Below is a small trained network, with its code and all its weights. Each question gives an input and a class and asks what happens when units are switched off, that is, made to give their printed mean instead of their output.

import numpy as np


def w(rows, s, z=0):
    codes = np.array(rows[::2]) - 128.0
    scale = np.full(codes.shape[1], s)
    scale[-1] = z or s
    return codes * scale


def norm(h):
    return h / np.sqrt((h * h).mean(-1, keepdims=True) + 1e-5)


def f(y):
    return np.maximum(y, 0)


def log_softmax(a):
    a = a - a.max(-1, keepdims=True)
    return a - np.log(np.exp(a).sum(-1, keepdims=True))


def net(x, mask):
    res = np.array(x, float).reshape(1, 5) / 4 @ E
    u = 0
    for l in range(3):
        y = f(norm(res) @ A[l][:, :-1].T + A[l][:, -1])
        res = res + np.where(mask[u : u + 13], y, B[l][:, -1]) @ B[l][:, :-1]
        u += 13
    return log_softmax(norm(res)[-1] @ U[:, :-1].T + U[:, -1])


A, B = {}, {}
E = w([
[164,200,2],'x0',
[123,77,47],'x1',
[108,115,124],'x2',
[200,111,160],'x3',
[132,180,192],'x4',
],0.0095)
A[0] = w([
[240,144,138,170],'L0N1',
[146,209,52,8],'L0N2',
[237,113,107,134],'L0N3',
[241,139,129,231],'L0N4',
[246,80,124,255],'L0N5',
[160,123,219,58],'L0N6',
[57,205,132,191],'L0N7',
[73,105,151,73],'L0N8',
[55,204,148,131],'L0N9',
[80,184,145,83],'L0N10',
[158,110,112,62],'L0N11',
[70,197,126,186],'L0N12',
[165,103,177,36],'L0N13',
],0.012,0.0036)
B[0] = w([
[45,153,126,226],'L0N1',
[137,77,160,219],'L0N2',
[85,235,131,210],'L0N3',
[32,185,111,247],'L0N4',
[16,205,150,253],'L0N5',
[130,29,75,215],'L0N6',
[254,68,150,224],'L0N7',
[181,148,139,170],'L0N8',
[254,108,170,206],'L0N9',
[171,155,242,169],'L0N10',
[114,183,148,141],'L0N11',
[222,26,193,212],'L0N12',
[118,35,91,162],'L0N13',
],0.0083,0.0055)
A[1] = w([
[217,210,170,235],'L1N1',
[141,88,64,158],'L1N2',
[117,94,147,42],'L1N3',
[115,147,142,2],'L1N4',
[64,106,158,205],'L1N5',
[87,88,168,104],'L1N6',
[157,143,177,118],'L1N7',
[118,10,65,161],'L1N8',
[150,145,127,38],'L1N9',
[197,110,7,123],'L1N10',
[94,111,107,36],'L1N11',
[112,211,129,205],'L1N12',
[76,9,201,165],'L1N13',
],0.014,0.006)
B[1] = w([
[28,71,254,213],'L1N1',
[118,167,54,173],'L1N2',
[165,196,156,135],'L1N3',
[64,165,152,128],'L1N4',
[213,230,118,207],'L1N5',
[215,179,119,167],'L1N6',
[101,33,155,165],'L1N7',
[150,160,60,218],'L1N8',
[170,125,184,128],'L1N9',
[42,114,94,186],'L1N10',
[162,152,75,133],'L1N11',
[47,153,178,194],'L1N12',
[229,196,151,254],'L1N13',
],0.0094,0.0098)
A[2] = w([
[64,136,149,51],'L2N1',
[151,103,71,129],'L2N2',
[99,90,132,4],'L2N3',
[87,109,219,150],'L2N4',
[177,43,71,129],'L2N5',
[76,90,246,90],'L2N6',
[132,131,117,3],'L2N7',
[108,60,150,113],'L2N8',
[195,105,17,113],'L2N9',
[92,79,153,27],'L2N10',
[80,23,118,94],'L2N11',
[110,132,100,3],'L2N12',
[97,109,129,7],'L2N13',
],0.011,0.0061)
B[2] = w([
[48,126,161,156],'L2N1',
[99,187,115,170],'L2N2',
[80,144,174,128],'L2N3',
[84,47,143,254],'L2N4',
[2,178,74,169],'L2N5',
[133,134,159,242],'L2N6',
[17,179,116,128],'L2N7',
[153,153,160,162],'L2N8',
[60,149,76,221],'L2N9',
[39,156,164,131],'L2N10',
[172,163,187,145],'L2N11',
[35,211,92,128],'L2N12',
[89,142,129,128],'L2N13',
],0.0079,0.0047)
U = w([
[81,110,9,194],'0',
[137,151,72,100],'1',
[106,102,136,135],'2',
[146,64,80,3],'3',
[165,151,138,162],'4',
[52,175,78,173],'5',
[159,85,195,135],'6',
],0.015,0.006)

Each question gives the input, the list of numbers given to net, and the class t.
The units are the neurons (one row each of A and B). Each row of codes is followed by its name. A weight is (code - 128) times the scale printed after its matrix; where a second scale follows, it is the last column's (A, B and U).
mask holds one flag per neuron, layer by layer. A switched-off neuron (its flag False) gives its mean, the last column of its row in B, instead of its output. The means were averaged over made-up inputs and are rounded, as every weight is.
A unit's drop is (log p(t) with every unit on - log p(t) with that unit switched off) / (log p(t) with every unit on - log p(t) with every unit switched off).
The circuit of an input: a set's keep is (log p(t) with only the set's units on - log p(t) with every unit switched off) / (log p(t) with every unit on - log p(t) with every unit switched off). Starting from the 12 units with the biggest drops (on a tie, the unit counted first), units are removed one at a time, each time the one whose removal leaves the highest keep (on an exact tie, the one counted first), for as long as the keep stays at least 0.8.
units of the circuit, in order: the units of the circuit, biggest drop first
most important unit: the unit with the biggest drop
top k neurons: the k neurons with the biggest drops, biggest first
k most important neurons of layer l: the k neurons of layer l with the biggest drops, biggest first
drop when u is switched off: that unit's drop, to one decimal
input [-7,8,3,3,-6], class 4: most important unit : L1N13
input [2,4,-2,-8,3], class 6: top 4 neurons : (L0N6 L1N1 L0N9 L0N10)
input [6,6,-3,-1,6], class 2: 2 most important neurons of layer 0 : (L0N6 L0N13)
input [-1,8,-8,2,-8], class 5: units of the circuit, in order : (L0N5 L0N6)
input [-4,1,-5,4,-8], class 1: top 2 neurons : (L1N5 L1N1)
input [0,6,4,1,0], class 0: 2 most important neurons of layer 1 : (L1N1 L1N13)
input [7,2,-3,3,7], class 2: 2 most important neurons of layer 1 : (L1N1 L1N8)
input [-3,-4,7,-4,-6], class 4: top 2 neurons : (L1N13 L0N3)
input [5,6,1,-4,7], class 2: 4 most important neurons of layer 1 : (L1N1 L1N5 L1N13 L1N6)
input [-3,-7,-4,-2,-7], class 1: 3 most important neurons of layer 1 : (L1N1 L1N8 L1N12)
input [7,4,4,-5,8], class 2: 2 most important neurons of layer 1 : (L1N1 L1N13)
input [-4,8,-6,0,-7], class 1: drop when L0N6 is switched off : 0.1
input [5,4,-6,-3,6], class 2: drop when L0N12 is switched off : -0.1
input [-5,7,0,2,-3], class 4: units of the circuit, in order : (L1N13)
